Below are the code and all the weights of a small trained network. Each question names an input and a target symbol and asks about switching units off, where a switched-off unit gives its printed mean instead of its output.

import numpy as np


def w(rows, s, z=0):
    codes = np.array(rows[::2]) - 128.0
    scale = np.full(codes.shape[1], s)
    scale[-1] = z or s
    return codes * scale


def f(y):
    return np.maximum(y, 0)


def softmax(a):
    e = np.exp(a - a.max(-1, keepdims=True))
    return e / e.sum(-1, keepdims=True)


def log_softmax(a):
    a = a - a.max(-1, keepdims=True)
    return a - np.log(np.exp(a).sum(-1, keepdims=True))


def net(x, mask):
    ids = ['αβγδεζηθλμπστφω'.index(c) for c in x.split()]
    T = len(ids)
    res = E[ids] + P[:T]
    u = 0
    for l in range(2):
        r = res
        for j in range(3):
            rows = slice(4 * j, 4 * j + 4)
            q, k, v = (r @ M[l][rows].T for M in (Q, K, V))
            z = softmax(np.where(np.tri(T) > 0, q @ k.T / 4**0.5, -1e9)) @ v
            o = O[l][rows]
            res = res + np.where(mask[u + j], z, o[:, -1]) @ o[:, :-1]
        u += 3
        y = f(res @ A[l][:, :-1].T + A[l][:, -1])
        res = res + np.where(mask[u : u + 8], y, B[l][:, -1]) @ B[l][:, :-1]
        u += 8
    return log_softmax(res[-1] @ U[:, :-1].T + U[:, -1])


Q, K, V, O, A, B = {}, {}, {}, {}, {}, {}
E = w([
[15,236,127,162,142,86,180,43],'α',
[147,116,180,95,141,118,70,156],'β',
[159,84,170,104,184,150,134,148],'γ',
[97,97,184,80,90,98,87,79],'δ',
[29,238,87,72,48,83,135,165],'ε',
[120,167,11,175,200,73,153,212],'ζ',
[135,89,192,75,144,82,143,56],'η',
[92,94,167,86,136,164,140,51],'θ',
[58,160,42,148,131,162,5,91],'λ',
[136,68,182,133,135,162,116,147],'μ',
[102,152,189,43,168,175,108,113],'π',
[117,22,138,138,90,108,161,57],'σ',
[167,60,77,213,159,105,56,58],'τ',
[114,72,156,99,182,157,186,76],'φ',
[116,137,104,88,47,36,140,203],'ω',
],0.013)
P = w([
[254,226,83,167,59,144,151,69],'0',
[108,96,97,104,137,169,155,150],'1',
[85,56,114,109,154,119,145,161],'2',
[60,43,144,116,168,96,111,160],'3',
[60,35,170,116,163,61,87,148],'4',
[61,57,205,112,154,44,44,128],'5',
],0.0073)
Q[0] = w([
[127,140,164,182,141,149,101,168],'L0H1',
[69,100,127,99,121,98,115,170],'L0H1',
[81,106,121,119,185,97,130,146],'L0H1',
[138,141,164,158,126,163,148,115],'L0H1',
[117,78,248,81,150,144,139,117],'L0H2',
[131,158,111,188,95,87,132,85],'L0H2',
[110,135,111,126,98,133,71,97],'L0H2',
[121,166,91,130,81,122,121,125],'L0H2',
[141,31,201,102,218,114,185,127],'L0H3',
[133,84,110,180,165,97,52,98],'L0H3',
[165,45,198,98,160,159,137,94],'L0H3',
[158,168,97,252,165,154,115,59],'L0H3',
],0.014)
K[0] = w([
[198,123,147,73,58,159,120,86],'L0H1',
[112,85,156,166,197,106,105,123],'L0H1',
[98,61,165,134,178,143,91,187],'L0H1',
[194,143,114,125,78,129,144,130],'L0H1',
[247,183,100,125,106,164,137,119],'L0H2',
[87,92,100,68,180,102,98,172],'L0H2',
[130,118,133,117,163,119,166,171],'L0H2',
[79,71,139,184,184,110,130,137],'L0H2',
[253,161,142,163,74,146,186,74],'L0H3',
[174,56,89,123,138,175,69,95],'L0H3',
[193,194,124,214,123,101,138,92],'L0H3',
[82,78,94,159,219,168,139,65],'L0H3',
],0.012)
V[0] = w([
[102,141,97,184,43,171,153,108],'L0H1',
[172,172,2,103,179,74,172,129],'L0H1',
[133,139,177,77,157,108,119,77],'L0H1',
[103,56,126,146,80,101,165,159],'L0H1',
[113,78,97,153,45,217,197,102],'L0H2',
[179,153,122,152,7,106,105,56],'L0H2',
[21,151,104,154,116,171,73,54],'L0H2',
[76,117,212,135,133,41,247,100],'L0H2',
[186,165,65,163,207,192,225,85],'L0H3',
[138,62,121,142,209,183,83,113],'L0H3',
[166,194,172,27,196,121,151,157],'L0H3',
[196,43,145,188,142,11,138,171],'L0H3',
],0.0077)
O[0] = w([
[151,145,89,78,207,159,139,152,65],'L0H1',
[21,133,166,96,154,107,65,172,201],'L0H1',
[159,58,146,150,109,171,140,122,117],'L0H1',
[122,152,89,132,96,135,108,84,159],'L0H1',
[98,121,48,139,176,193,208,115,103],'L0H2',
[80,35,92,76,97,177,184,150,189],'L0H2',
[103,92,101,243,60,149,128,58,162],'L0H2',
[113,143,179,141,144,57,252,81,126],'L0H2',
[114,153,197,181,240,201,129,103,254],'L0H3',
[169,135,111,128,163,102,27,74,58],'L0H3',
[154,154,254,147,105,91,167,196,90],'L0H3',
[186,97,92,4,227,52,146,150,120],'L0H3',
],0.0072,0.0036)
A[0] = w([
[176,162,127,117,133,59,188,126,114],'L0N1',
[169,151,143,148,174,155,63,84,51],'L0N2',
[197,39,116,97,78,142,167,122,145],'L0N3',
[253,150,162,126,70,186,153,73,91],'L0N4',
[182,199,121,110,91,181,150,160,85],'L0N5',
[221,99,125,152,94,197,165,89,57],'L0N6',
[103,88,138,94,164,240,157,177,2],'L0N7',
[105,133,218,19,127,170,134,122,76],'L0N8',
],0.0065,0.0059)
B[0] = w([
[160,40,182,155,154,100,160,87,193],'L0N1',
[69,77,200,119,114,130,205,212,174],'L0N2',
[109,198,119,43,158,173,119,165,254],'L0N3',
[134,153,160,23,157,147,52,65,152],'L0N4',
[182,115,132,114,126,192,88,127,137],'L0N5',
[83,149,94,93,134,135,117,28,181],'L0N6',
[131,144,129,151,99,13,96,65,235],'L0N7',
[130,1,100,192,111,133,146,160,242],'L0N8',
],0.0065,0.0037)
Q[1] = w([
[80,60,160,102,172,172,61,54],'L1H1',
[138,230,205,125,204,143,101,81],'L1H1',
[147,180,36,137,124,98,67,124],'L1H1',
[77,220,40,215,151,10,165,102],'L1H1',
[146,118,87,171,187,69,98,106],'L1H2',
[118,207,137,97,103,108,117,67],'L1H2',
[85,95,99,206,125,91,171,164],'L1H2',
[121,99,169,128,142,175,85,104],'L1H2',
[126,71,108,148,151,165,118,140],'L1H3',
[139,149,77,146,149,128,189,201],'L1H3',
[183,150,99,147,141,69,88,151],'L1H3',
[139,81,185,35,84,157,108,120],'L1H3',
],0.012)
K[1] = w([
[134,189,78,123,161,130,114,106],'L1H1',
[73,125,160,168,189,129,119,96],'L1H1',
[110,67,82,155,124,85,62,145],'L1H1',
[101,95,121,168,105,9,131,135],'L1H1',
[67,111,134,129,154,87,79,100],'L1H2',
[108,159,95,166,98,88,158,92],'L1H2',
[46,111,162,123,128,137,116,154],'L1H2',
[189,135,125,161,144,169,116,107],'L1H2',
[157,124,129,109,160,165,90,118],'L1H3',
[112,171,114,92,150,108,138,158],'L1H3',
[133,119,71,161,148,85,130,143],'L1H3',
[140,131,162,66,87,120,101,75],'L1H3',
],0.015)
V[1] = w([
[104,138,83,132,119,103,120,245],'L1H1',
[61,153,19,47,117,116,156,95],'L1H1',
[196,254,55,112,104,161,107,126],'L1H1',
[162,86,157,111,51,103,67,114],'L1H1',
[150,48,109,165,189,193,132,160],'L1H2',
[103,81,165,153,159,82,90,95],'L1H2',
[109,98,176,134,89,101,75,67],'L1H2',
[59,30,161,75,122,127,119,154],'L1H2',
[151,114,105,89,147,168,91,208],'L1H3',
[86,230,125,104,163,182,122,117],'L1H3',
[108,128,116,80,204,72,158,100],'L1H3',
[162,86,97,148,115,132,106,76],'L1H3',
],0.0091)
O[1] = w([
[28,39,99,152,122,93,101,252,190],'L1H1',
[201,171,14,186,175,196,216,203,248],'L1H1',
[249,99,155,225,114,152,75,155,95],'L1H1',
[192,115,142,25,21,179,117,142,8],'L1H1',
[185,248,160,8,106,94,9,78,164],'L1H2',
[145,185,89,109,136,165,168,67,194],'L1H2',
[66,195,64,126,114,189,200,117,148],'L1H2',
[200,216,146,98,92,200,171,164,253],'L1H2',
[81,109,168,141,135,131,226,32,118],'L1H3',
[254,131,194,51,46,171,171,108,169],'L1H3',
[133,164,169,144,99,250,80,122,205],'L1H3',
[94,153,165,144,151,99,157,204,99],'L1H3',
],0.0061,0.0079)
A[1] = w([
[143,109,171,74,98,88,77,150,3],'L1N1',
[124,190,101,146,115,28,119,161,34],'L1N2',
[183,67,142,116,88,154,155,101,30],'L1N3',
[92,142,76,156,108,103,134,196,80],'L1N4',
[153,157,143,91,28,138,187,103,27],'L1N5',
[171,95,120,2,133,129,124,186,165],'L1N6',
[152,184,192,121,130,61,67,75,78],'L1N7',
[195,57,104,60,137,110,79,97,224],'L1N8',
],0.0093,0.0053)
B[1] = w([
[1,95,132,152,115,123,78,137,141],'L1N1',
[112,127,181,147,197,120,118,182,165],'L1N2',
[129,139,122,223,152,92,85,197,163],'L1N3',
[177,88,213,105,155,194,92,80,254],'L1N4',
[89,203,178,140,91,101,96,206,195],'L1N5',
[65,99,52,87,117,46,120,97,216],'L1N6',
[128,32,156,99,141,207,150,137,164],'L1N7',
[171,94,96,199,126,24,157,97,182],'L1N8',
],0.0082,0.01)
U = w([
[23,117,103,224,104,138,254,32,156],'α',
[46,100,74,173,72,63,111,122,30],'β',
[111,31,149,105,126,143,125,11,77],'γ',
[84,171,69,162,70,110,164,218,75],'δ',
[139,43,172,180,79,208,218,139,65],'ε',
[80,150,157,145,249,131,53,207,159],'ζ',
[102,184,158,29,109,94,187,114,179],'η',
[174,209,188,149,84,177,129,125,121],'θ',
[98,90,33,184,17,240,31,69,161],'λ',
[232,73,155,165,107,66,185,73,254],'μ',
[94,124,209,153,31,146,101,100,84],'π',
[182,137,93,87,168,177,222,128,99],'σ',
[107,144,12,81,169,99,81,34,92],'τ',
[178,95,191,66,148,206,166,26,110],'φ',
[101,51,69,68,133,152,203,151,88],'ω',
],0.0046,0.0048)

Each question gives the input, a string of symbols that net reads in full, and the target symbol t.
The units are the heads (4 rows each of Q, K, V and O) and the neurons (one row each of A and B). Each row of codes is followed by its name. A weight is (code - 128) times the scale printed after its matrix; where a second scale follows, it is the last column's (O, A, B and U).
mask holds one flag per unit, layer by layer, with each layer's heads first. A switched-off unit (its flag False) gives its mean, the last column of its rows in O or B, instead of its output. The means were averaged over made-up inputs and are rounded, as every weight is.
A unit's drop is (log p(t) with every unit on - log p(t) with that unit switched off) / (log p(t) with every unit on - log p(t) with every unit switched off).
The circuit of an input: a set's keep is (log p(t) with only the set's units on - log p(t) with every unit switched off) / (log p(t) with every unit on - log p(t) with every unit switched off). Starting from the 12 units with the biggest drops (on a tie, the unit counted first), units are removed one at a time, each time the one whose removal leaves the highest keep (on an exact tie, the one counted first), for as long as the keep stays at least 0.8.
units of the circuit, in order: the units of the circuit, biggest drop first
unit that matters most: the unit with the biggest drop
top k neurons: the k neurons with the biggest drops, biggest first
top k neurons in layer l: the k neurons of layer l with the biggest drops, biggest first
heads that matter: for each layer, one digit per head in row order, 1 if its drop is at least 0.15 and else 0, layers parted by /
input η ζ ζ, target ζ: unit that matters most : L1H1
input ζ ζ η, target ζ: units of the circuit, in order : [L1H1, L0H1]
input θ μ φ, target θ: top 2 neurons in layer 0 : [L0N4, L0N6]
input ζ ζ π η α ζ, target π: top 3 neurons in layer 1 : [L1N5, L1N1, L1N7]
input τ τ ζ ε η δ, target τ: heads that matter : 011 / 010
input σ μ π τ ζ ε, target ε: units of the circuit, in order : [L1H2, L0H3, L1N4]
input η μ ω ζ τ, target τ: heads that matter : 001 / 100
input ζ λ ζ, target λ: heads that matter : 011 / 001
input ζ γ ζ α ζ α, target ζ: units of the circuit, in order : [L0H2, L1H3]
input ζ θ γ, target ζ: top 2 neurons in layer 0 : [L0N8, L0N7]
input ω μ η μ μ γ, target ω: units of the circuit, in order : [L0H3, L0H2, L1H1]
input ζ ζ μ, target ζ: heads that matter : 101 / 100
input δ μ ζ ω α, target α: units of the circuit, in order : [L0H2, L1H2]
input δ φ σ θ, target δ: top neuron : [L1N5]
input ζ ζ ω, target ω: heads that matter : 001 / 110
input φ α α μ, target φ: heads that matter : 001 / 100
input ζ ζ σ τ ζ λ, target λ: units of the circuit, in order : [L0H3, L1H1]
input τ ω τ λ μ, target τ: heads that matter : 011 / 010
input σ τ ζ α μ, target σ: units of the circuit, in order : [L1H1, L0H2, L0H3, L0N3]
input μ μ α ζ σ, target μ: top 2 neurons : [L1N8, L0N3]
input λ ζ μ, target λ: units of the circuit, in order : [L0H2]
input π μ μ, target π: heads that matter : 001 / 100
input μ π ζ ζ η, target μ: heads that matter : 110 / 100
input ζ α σ ζ, target α: units of the circuit, in order : [L0H2, L0H1, L1H2]
input α λ α α μ, target α: heads that matter : 011 / 100
input μ α μ α σ, target μ: heads that matter : 100 / 110
input λ γ η ζ μ α, target α: units of the circuit, in order : [L1H2]
input ζ β ζ ω, target ω: units of the circuit, in order : [L1H1, L0H3, L1N4]
input γ ζ α ζ ω γ, target γ: top 2 neurons : [L1N7, L1N1]
input ζ β ζ, target β: heads that matter : 111 / 111
